Below is a small trained network, with its code and all its weights. Each question gives an input and a class and asks what happens when units are switched off, that is, made to give their printed mean instead of their output.

import numpy as np


def w(rows, s, z=0):
    codes = np.array(rows[::2]) - 128.0
    scale = np.full(codes.shape[1], s)
    scale[-1] = z or s
    return codes * scale


def f(y):
    return np.maximum(y, 0)


def log_softmax(a):
    a = a - a.max(-1, keepdims=True)
    return a - np.log(np.exp(a).sum(-1, keepdims=True))


def net(x, mask):
    res = np.array(x, float).reshape(1, 5) / 4 @ E
    y = f(res @ A[0][:, :-1].T + A[0][:, -1])
    res = res + np.where(mask, y, B[0][:, -1]) @ B[0][:, :-1]
    return log_softmax(res[-1] @ U[:, :-1].T + U[:, -1])


A, B = {}, {}
E = w([
[126,136,168],'x0',
[163,200,145],'x1',
[33,65,192],'x2',
[220,51,124],'x3',
[130,126,247],'x4',
],0.011)
A[0] = w([
[203,114,149,153],'n0',
[128,226,132,254],'n1',
[249,149,55,168],'n2',
[130,198,137,57],'n3',
[146,144,112,76],'n4',
[142,138,91,88],'n5',
[71,5,137,168],'n6',
[155,95,199,119],'n7',
[149,93,123,210],'n8',
[137,162,213,199],'n9',
],0.013,0.0056)
B[0] = w([
[122,44,131,186],'n0',
[2,103,73,223],'n1',
[166,28,31,251],'n2',
[71,130,108,160],'n3',
[109,159,93,143],'n4',
[114,141,91,154],'n5',
[31,121,149,221],'n6',
[146,146,226,184],'n7',
[91,55,119,173],'n8',
[142,109,251,210],'n9',
],0.0078,0.014)
U = w([
[8,124,99,210],'0',
[180,185,87,3],'1',
[178,63,123,74],'2',
[164,108,10,237],'3',
[155,148,163,49],'4',
],0.015,0.0054)

Each question gives the input, the list of numbers given to net, and the class t.
The units are the neurons (one row each of A and B). Each row of codes is followed by its name. A weight is (code - 128) times the scale printed after its matrix; where a second scale follows, it is the last column's (A, B and U).
mask holds one flag per neuron, in row order. A switched-off neuron (its flag False) gives its mean, the last column of its row in B, instead of its output. The means were averaged over made-up inputs and are rounded, as every weight is.
A unit's drop is (log p(t) with every unit on - log p(t) with that unit switched off) / (log p(t) with every unit on - log p(t) with every unit switched off).
The circuit of an input: a set's keep is (log p(t) with only the set's units on - log p(t) with every unit switched off) / (log p(t) with every unit on - log p(t) with every unit switched off). Starting from all 10 units, units are removed one at a time, each time the one whose removal leaves the highest keep (on an exact tie, the one counted first), for as long as the keep stays at least 0.8.
circuit, biggest first: the units of the circuit, biggest drop first
k most important neurons: the k neurons with the biggest drops, biggest first
drop of u: that unit's drop, to one decimal
input [-6,6,-3,0,2], class 3: circuit, biggest first : (n2)
input [7,1,8,2,4], class 4: 3 most important neurons : (n1 n7 n9)
input [5,2,2,0,-6], class 3: 4 most important neurons : (n6 n9 n1 n7)
input [6,0,8,-2,7], class 4: circuit, biggest first : (n9 n1)
input [7,1,-4,-4,-4], class 3: 2 most important neurons : (n6 n9)
input [1,6,-3,-4,-6], class 3: 4 most important neurons : (n2 n6 n9 n7)
input [8,-3,-1,-2,-6], class 3: circuit, biggest first : (n6 n9)
input [1,2,6,3,6], class 4: 3 most important neurons : (n1 n7 n9)
input [-7,0,3,0,-8], class 3: 2 most important neurons : (n1 n9)
input [6,-6,-5,0,8], class 4: drop of n7 : 0.1
input [4,-2,-4,-5,-7], class 3: drop of n6 : 0.5
input [1,-8,-8,-3,2], class 3: drop of n3 : 0.0
